Below is a small trained network, with its code and all its weights. Each question gives an input and a class and asks what happens when units are switched off, that is, made to give their printed mean instead of their output.

import numpy as np


def w(rows, s, z=0):
    codes = np.array(rows[::2]) - 128.0
    scale = np.full(codes.shape[1], s)
    scale[-1] = z or s
    return codes * scale


def f(y):
    return y / 2 * (1 + np.tanh(0.7978845608 * (y + 0.044715 * y**3)))


def log_softmax(a):
    a = a - a.max(-1, keepdims=True)
    return a - np.log(np.exp(a).sum(-1, keepdims=True))


def net(x, mask):
    res = np.array(x, float).reshape(1, 5) / 4 @ E
    y = f(res @ A[0][:, :-1].T + A[0][:, -1])
    res = res + np.where(mask, y, B[0][:, -1]) @ B[0][:, :-1]
    return log_softmax(res[-1] @ U[:, :-1].T + U[:, -1])


A, B = {}, {}
E = w([
[121,125,129,131,120,119,126,112,115,118,122],'x0',
[230,91,208,200,137,107,200,127,160,51,83],'x1',
[77,176,182,189,223,128,79,186,107,27,195],'x2',
[95,157,181,218,126,213,80,4,201,168,108],'x3',
[103,115,2,221,160,38,93,159,178,124,41],'x4',
],0.0059)
A[0] = w([
[165,33,62,99,19,160,172,90,136,249,45,173],'N0',
[124,138,38,200,147,56,88,144,148,120,61,74],'N1',
[174,99,74,45,178,81,196,222,3,93,123,8],'N2',
[69,180,146,172,213,144,98,186,96,51,159,42],'N3',
[250,72,185,172,158,117,219,150,150,32,82,69],'N4',
[178,116,65,37,138,60,169,240,32,75,134,87],'N5',
[1,170,52,37,134,150,37,151,61,200,168,92],'N6',
[104,103,50,217,154,83,80,177,187,134,63,96],'N7',
[87,173,175,183,224,136,26,139,77,46,155,138],'N8',
[188,173,234,42,96,236,151,101,47,112,206,110],'N9',
[81,201,150,181,200,125,86,189,105,48,170,99],'N10',
],0.0044,0.0018)
B[0] = w([
[195,210,84,69,121,125,245,137,97,86,18,253],'N0',
[64,101,229,95,164,58,76,220,59,218,86,196],'N1',
[89,171,114,242,216,238,85,18,186,186,48,214],'N2',
[170,167,90,53,141,94,214,149,136,61,38,185],'N3',
[48,22,113,197,26,110,189,156,217,72,174,225],'N4',
[86,140,96,209,161,229,71,48,127,140,59,237],'N5',
[11,4,96,193,2,94,206,145,248,36,203,247],'N6',
[59,110,224,118,188,81,104,206,52,197,15,205],'N7',
[159,174,66,76,116,172,199,123,118,102,36,212],'N8',
[41,69,240,105,149,72,87,225,76,248,12,236],'N9',
[150,183,81,65,93,117,235,133,122,82,39,200],'N10',
],0.0058,0.0046)
U = w([
[105,101,181,103,143,91,110,180,71,178,112,91],'0',
[101,58,115,148,71,111,159,140,201,88,155,96],'1',
[172,198,95,68,120,122,181,127,108,106,105,95],'2',
[117,162,127,178,165,198,91,55,151,149,113,125],'3',
[139,128,125,122,124,119,120,137,114,126,135,203],'4',
[181,143,112,112,139,102,84,121,95,124,194,143],'5',
[232,138,104,94,182,59,23,101,107,115,251,7],'6',
[231,130,105,88,188,64,16,100,112,112,248,5],'7',
],0.015)

Each question gives the input, the list of numbers given to net, and the class t.
The units are the neurons (one row each of A and B). Each row of codes is followed by its name. A weight is (code - 128) times the scale printed after its matrix; where a second scale follows, it is the last column's (A, B and U).
mask holds one flag per neuron, in row order. A switched-off neuron (its flag False) gives its mean, the last column of its row in B, instead of its output. The means were averaged over made-up inputs and are rounded, as every weight is.
A unit's drop is (log p(t) with every unit on - log p(t) with that unit switched off) / (log p(t) with every unit on - log p(t) with every unit switched off).
The circuit of an input: a set's keep is (log p(t) with only the set's units on - log p(t) with every unit switched off) / (log p(t) with every unit on - log p(t) with every unit switched off). Starting from all 11 units, units are removed one at a time, each time the one whose removal leaves the highest keep (on an exact tie, the one counted first), for as long as the keep stays at least 0.8.
units of the circuit, in order: the units of the circuit, biggest drop first
unit that matters most: the unit with the biggest drop
top k neurons: the k neurons with the biggest drops, biggest first
drop of u: that unit's drop, to one decimal
input [8,2,-3,-8,-2], class 3: units of the circuit, in order : (N2; N5)
input [-1,6,6,-7,6], class 3: top 3 neurons : (N2; N5; N6)
input [3,-2,0,-8,6], class 3: units of the circuit, in order : (N2; N5)
input [-7,-5,3,6,0], class 4: unit that matters most : N2
input [-2,4,-6,-3,3], class 2: top 2 neurons : (N0; N6)
input [4,-7,-3,-8,4], class 3: top 3 neurons : (N2; N5; N4)
input [6,8,8,7,0], class 1: top 2 neurons : (N4; N0)
input [-3,2,6,-5,8], class 0: top 3 neurons : (N1; N7; N0)
input [4,0,8,-8,0], class 2: top 3 neurons : (N10; N3; N8)
input [5,5,4,3,-6], class 0: top 2 neurons : (N9; N6)
input [-5,6,2,1,6], class 0: top 3 neurons : (N7; N6; N1)
input [3,4,8,-6,6], class 2: top 3 neurons : (N10; N3; N8)
input [-4,7,-6,-1,8], class 0: top 3 neurons : (N7; N1; N6)
input [-5,2,-7,0,7], class 0: top 2 neurons : (N1; N7)
input [3,-3,6,-1,7], class 0: units of the circuit, in order : (N7)
input [6,-5,6,-2,8], class 0: top 3 neurons : (N1; N7; N0)
input [-3,-8,8,-3,4], class 1: top 2 neurons : (N6; N0)
input [1,-6,-5,-8,-3], class 3: top 2 neurons : (N2; N5)
input [-1,-8,-2,1,-6], class 1: drop of N1 : 0.1
input [1,-3,8,-4,6], class 2: unit that matters most : N10
input [-5,-3,-7,7,-2], class 2: drop of N0 : 0.8
input [2,-7,0,6,1], class 1: drop of N6 : 0.7
input [-4,-7,6,0,-3], class 1: drop of N6 : 1.3
